Below are the code and all the weights of a small trained network. Each question names an input and a class and asks about switching units off, where a switched-off unit gives its printed mean instead of its output.

import numpy as np


def w(rows, s, z=0):
    codes = np.array(rows[::2]) - 128.0
    scale = np.full(codes.shape[1], s)
    scale[-1] = z or s
    return codes * scale


def norm(h):
    return h / np.sqrt((h * h).mean(-1, keepdims=True) + 1e-5)


def f(y):
    return np.maximum(y, 0)


def log_softmax(a):
    a = a - a.max(-1, keepdims=True)
    return a - np.log(np.exp(a).sum(-1, keepdims=True))


def net(x, mask):
    res = np.array(x, float).reshape(1, 4) / 4 @ E
    u = 0
    for l in range(2):
        y = f(norm(res) @ A[l][:, :-1].T + A[l][:, -1])
        res = res + np.where(mask[u : u + 7], y, B[l][:, -1]) @ B[l][:, :-1]
        u += 7
    return log_softmax(norm(res)[-1] @ U[:, :-1].T + U[:, -1])


A, B = {}, {}
E = w([
[2,130,152,177,153,87,182,72,85,193],'x0',
[229,113,101,226,191,83,178,50,40,216],'x1',
[145,174,63,161,156,199,100,86,152,231],'x2',
[90,181,156,136,145,93,164,235,107,167],'x3',
],0.0052)
A[0] = w([
[149,134,157,47,2,161,92,132,136,79,92],'L0N1',
[123,206,191,71,107,43,91,178,160,78,166],'L0N2',
[128,158,44,137,139,223,115,74,199,108,251],'L0N3',
[97,48,116,182,80,206,115,105,124,74,128],'L0N4',
[199,156,40,94,184,158,59,139,7,121,211],'L0N5',
[180,34,122,181,109,44,179,115,91,52,126],'L0N6',
[78,140,132,121,150,22,111,131,139,103,129],'L0N7',
],0.006,0.0019)
B[0] = w([
[104,59,100,195,180,187,157,180,110,128,225],'L0N1',
[174,91,90,177,184,143,99,100,108,133,226],'L0N2',
[163,137,158,146,158,107,129,120,95,72,253],'L0N3',
[119,146,96,172,133,116,98,115,170,139,182],'L0N4',
[136,161,76,100,1,79,129,158,176,118,246],'L0N5',
[227,185,93,149,137,53,111,66,115,36,245],'L0N6',
[118,185,105,106,130,158,125,117,92,116,178],'L0N7',
],0.0081,0.0055)
A[1] = w([
[174,125,58,104,84,118,106,117,117,161,127],'L1N1',
[64,134,146,141,142,115,158,84,91,164,151],'L1N2',
[190,172,64,93,110,129,109,157,151,186,236],'L1N3',
[95,3,129,132,112,175,90,204,149,53,70],'L1N4',
[159,151,100,150,90,105,180,69,97,101,236],'L1N5',
[221,140,101,142,111,69,161,178,111,116,248],'L1N6',
[43,152,125,77,95,145,120,179,82,168,26],'L1N7',
],0.0073,0.0012)
B[1] = w([
[183,238,203,92,106,101,218,163,185,73,192],'L1N1',
[161,69,112,78,148,217,122,191,173,106,160],'L1N2',
[97,95,118,153,109,26,73,34,65,38,196],'L1N3',
[1,87,64,195,127,202,227,171,98,196,201],'L1N4',
[58,140,120,157,119,105,82,150,66,48,233],'L1N5',
[127,160,113,123,130,69,48,58,116,167,254],'L1N6',
[196,180,212,113,122,121,126,74,130,136,145],'L1N7',
],0.0079,0.0093)
U = w([
[149,204,109,187,117,8,68,45,77,67,166],'0',
[167,53,118,35,64,41,178,143,228,181,2],'1',
[54,76,82,200,173,196,142,168,105,104,171],'2',
[196,53,202,131,42,69,185,171,224,118,16],'3',
[180,20,143,30,33,66,146,147,166,182,2],'4',
[157,178,225,78,174,166,135,118,142,175,118],'5',
[178,39,146,56,28,62,161,143,203,186,2],'6',
],0.012,0.008)

Each question gives the input, the list of numbers given to net, and the class t.
The units are the neurons (one row each of A and B). Each row of codes is followed by its name. A weight is (code - 128) times the scale printed after its matrix; where a second scale follows, it is the last column's (A, B and U).
mask holds one flag per neuron, layer by layer. A switched-off neuron (its flag False) gives its mean, the last column of its row in B, instead of its output. The means were averaged over made-up inputs and are rounded, as every weight is.
A unit's drop is (log p(t) with every unit on - log p(t) with that unit switched off) / (log p(t) with every unit on - log p(t) with every unit switched off).
The circuit of an input: a set's keep is (log p(t) with only the set's units on - log p(t) with every unit switched off) / (log p(t) with every unit on - log p(t) with every unit switched off). Starting from the 12 units with the biggest drops (on a tie, the unit counted first), units are removed one at a time, each time the one whose removal leaves the highest keep (on an exact tie, the one counted first), for as long as the keep stays at least 0.8.
units of the circuit, in order: the units of the circuit, biggest drop first
unit that matters most: the unit with the biggest drop
k most important neurons: the k neurons with the biggest drops, biggest first
k most important neurons of layer l: the k neurons of layer l with the biggest drops, biggest first
drop when u is switched off: that unit's drop, to one decimal
input [7,-3,0,8], class 5: unit that matters most : L1N7
input [5,-5,3,-1], class 5: units of the circuit, in order : (L0N6 L1N7 L1N5 L1N3)
input [6,-4,-8,6], class 2: 2 most important neurons of layer 0 : (L0N2 L0N5)
input [4,1,-1,5], class 5: 3 most important neurons : (L0N6 L1N7 L0N5)
input [-6,0,0,0], class 2: 2 most important neurons : (L0N1 L1N4)
input [4,-1,-2,-1], class 2: 4 most important neurons of layer 1 : (L1N6 L1N2 L1N3 L1N1)
input [6,-1,8,5], class 5: 3 most important neurons : (L0N6 L1N7 L1N4)
input [5,1,2,7], class 5: 2 most important neurons : (L0N6 L1N7)
input [7,-6,0,2], class 5: 2 most important neurons of layer 0 : (L0N1 L0N7)
input [8,-5,-5,8], class 5: 2 most important neurons : (L1N7 L0N1)
input [-3,-1,-5,8], class 2: 2 most important neurons of layer 0 : (L0N5 L0N6)
input [-8,-2,0,7], class 2: 2 most important neurons of layer 0 : (L0N1 L0N6)
input [-2,-1,-3,-1], class 2: drop when L0N1 is switched off : 1.0
